Below are the code and all the weights of a small trained network. Each question names an input and a class and asks about switching units off, where a switched-off unit gives its printed mean instead of its output.

import numpy as np


def w(rows, s, z=0):
    codes = np.array(rows[::2]) - 128.0
    scale = np.full(codes.shape[1], s)
    scale[-1] = z or s
    return codes * scale


def f(y):
    return np.maximum(y, 0)


def log_softmax(a):
    a = a - a.max(-1, keepdims=True)
    return a - np.log(np.exp(a).sum(-1, keepdims=True))


def net(x, mask):
    res = np.array(x, float).reshape(1, 8) / 4 @ E
    y = f(res @ A[0][:, :-1].T + A[0][:, -1])
    res = res + np.where(mask, y, B[0][:, -1]) @ B[0][:, :-1]
    return log_softmax(res[-1] @ U[:, :-1].T + U[:, -1])


A, B = {}, {}
E = w([
[223,226,6,13,105,133,86],'x0',
[129,128,131,128,126,131,127],'x1',
[47,218,149,139,179,11,24],'x2',
[128,128,131,127,128,128,126],'x3',
[178,118,225,27,254,116,162],'x4',
[206,215,195,176,57,57,222],'x5',
[126,129,127,128,130,129,130],'x6',
[52,222,57,170,228,186,250],'x7',
],0.0054)
A[0] = w([
[166,118,197,59,224,121,152,114],'N1',
[67,52,74,89,190,191,68,81],'N2',
[180,74,113,123,101,202,182,36],'N3',
[64,220,146,142,181,22,32,68],'N4',
[68,218,143,144,172,27,40,78],'N5',
[53,59,219,222,137,111,154,53],'N6',
[53,60,219,223,135,111,156,60],'N7',
[168,122,205,46,236,119,158,103],'N8',
[200,194,182,165,74,62,207,88],'N9',
[210,202,188,171,66,51,218,83],'N10',
[80,57,84,93,175,178,69,100],'N11',
[201,13,196,80,33,83,10,87],'N12',
[196,228,21,42,89,115,92,50],'N13',
[58,68,208,213,134,114,152,67],'N14',
[180,74,113,122,102,203,183,44],'N15',
[190,185,176,159,81,73,196,95],'N16',
[168,121,202,51,235,120,157,108],'N17',
[73,47,79,88,182,187,60,90],'N18',
[73,38,76,81,185,191,45,95],'N19',
[76,204,142,142,167,45,52,88],'N20',
[172,118,212,40,248,119,158,103],'N21',
[199,15,195,81,34,84,12,88],'N22',
[191,217,34,54,93,117,97,61],'N23',
[177,79,114,122,104,194,178,60],'N24',
[56,148,30,241,3,153,106,117],'N25',
[182,74,113,122,102,203,184,49],'N26',
[60,72,205,210,131,115,152,72],'N27',
[54,193,65,152,224,214,234,121],'N28',
[185,68,110,122,99,214,190,19],'N29',
[181,72,111,125,100,209,186,5],'N30',
],0.005,0.0013)
B[0] = w([
[129,98,60,209,54,104,49,203],'N1',
[98,215,222,135,99,188,91,202],'N2',
[82,85,148,84,102,83,189,180],'N3',
[61,26,151,34,80,59,225,227],'N4',
[67,27,153,30,82,63,222,222],'N5',
[215,83,92,62,207,192,95,213],'N6',
[227,79,88,54,215,201,90,214],'N7',
[132,94,50,218,47,101,39,212],'N8',
[102,195,222,117,91,203,68,201],'N9',
[97,207,241,116,84,223,59,211],'N10',
[97,207,217,127,96,185,96,194],'N11',
[116,241,84,211,245,60,236,247],'N12',
[232,64,88,54,221,200,92,237],'N13',
[220,82,90,62,208,195,92,205],'N14',
[77,81,150,80,99,77,196,181],'N15',
[105,189,213,119,93,193,73,191],'N16',
[131,96,52,216,49,101,41,210],'N17',
[97,211,222,126,95,188,94,203],'N18',
[87,222,238,127,90,196,95,213],'N19',
[81,47,148,53,91,78,207,208],'N20',
[131,91,44,228,39,98,35,220],'N21',
[115,247,82,216,253,55,241,245],'N22',
[231,65,87,56,219,200,92,224],'N23',
[80,86,149,85,101,81,191,177],'N24',
[150,75,33,219,46,101,22,253],'N25',
[70,77,153,76,97,70,200,183],'N26',
[211,86,92,70,202,188,92,202],'N27',
[120,227,79,218,226,54,217,248],'N28',
[63,68,155,67,92,61,208,186],'N29',
[75,74,150,77,97,76,195,180],'N30',
],0.005,0.0054)
U = w([
[253,70,96,38,220,203,101,52],'0',
[31,44,165,41,66,50,212,8],'1',
[114,252,92,237,239,67,209,182],'2',
[93,225,255,129,58,224,69,170],'3',
[143,68,31,244,14,100,34,252],'4',
],0.009,0.00043)

Each question gives the input, the list of numbers given to net, and the class t.
The units are the neurons (one row each of A and B). Each row of codes is followed by its name. A weight is (code - 128) times the scale printed after its matrix; where a second scale follows, it is the last column's (A, B and U).
mask holds one flag per neuron, in row order. A switched-off neuron (its flag False) gives its mean, the last column of its row in B, instead of its output. The means were averaged over made-up inputs and are rounded, as every weight is.
A unit's drop is (log p(t) with every unit on - log p(t) with that unit switched off) / (log p(t) with every unit on - log p(t) with every unit switched off).
The circuit of an input: a set's keep is (log p(t) with only the set's units on - log p(t) with every unit switched off) / (log p(t) with every unit on - log p(t) with every unit switched off). Starting from the 12 units with the biggest drops (on a tie, the unit counted first), units are removed one at a time, each time the one whose removal leaves the highest keep (on an exact tie, the one counted first), for as long as the keep stays at least 0.8.
units of the circuit, in order: the units of the circuit, biggest drop first
unit that matters most: the unit with the biggest drop
k most important neurons: the k neurons with the biggest drops, biggest first
drop of u: that unit's drop, to one decimal
input [1,3,0,-5,8,8,-8,-3], class 3: unit that matters most -> N10
input [-5,3,-3,7,0,8,7,-6], class 3: 2 most important neurons -> (N10, N9)
input [-6,-8,-5,8,6,-7,-3,3], class 3: 4 most important neurons -> (N19, N2, N18, N11)
input [8,7,7,-8,-8,4,2,7], class 0: units of the circuit, in order -> (N13, N23)
input [5,5,7,-1,-4,-4,-1,-7], class 1: units of the circuit, in order -> (N4, N5)
input [5,-6,4,3,8,5,-2,-5], class 4: units of the circuit, in order -> (N21, N8)
input [-5,-8,5,-7,4,8,6,-3], class 3: 3 most important neurons -> (N10, N9, N16)
input [4,-8,7,3,-8,1,-1,-8], class 2: units of the circuit, in order -> (N22, N12)
input [-2,-1,8,-5,3,-8,-2,3], class 1: 4 most important neurons -> (N4, N5, N20, N10)
input [0,-4,-5,1,-4,8,-2,-6], class 3: 4 most important neurons -> (N10, N9, N16, N28)
input [-5,1,8,-8,7,3,-5,3], class 1: 4 most important neurons -> (N4, N5, N20, N25)
input [8,-8,3,-2,7,8,1,3], class 0: 3 most important neurons -> (N13, N23, N19)
input [-6,-5,3,5,-2,-8,6,-6], class 3: 4 most important neurons -> (N19, N18, N2, N11)
input [-6,-6,2,7,0,1,6,-8], class 2: units of the circuit, in order -> (N22)
input [-4,4,-5,-4,1,6,2,2], class 3: 3 most important neurons -> (N10, N9, N16)
input [-3,2,-8,1,-3,7,-7,-8], class 1: drop of N29 -> 0.5
input [-8,-1,-7,-2,3,4,2,-3], class 0: 4 most important neurons -> (N7, N6, N14, N27)
input [7,-3,-1,-6,2,6,-5,-8], class 2: drop of N7 -> 0.1
input [5,-5,-4,3,7,2,0,-6], class 4: drop of N8 -> 0.2
input [1,6,2,5,7,-7,4,-8], class 2: drop of N27 -> 0.0
input [-6,0,3,-6,-4,8,6,2], class 3: units of the circuit, in order -> (N10)
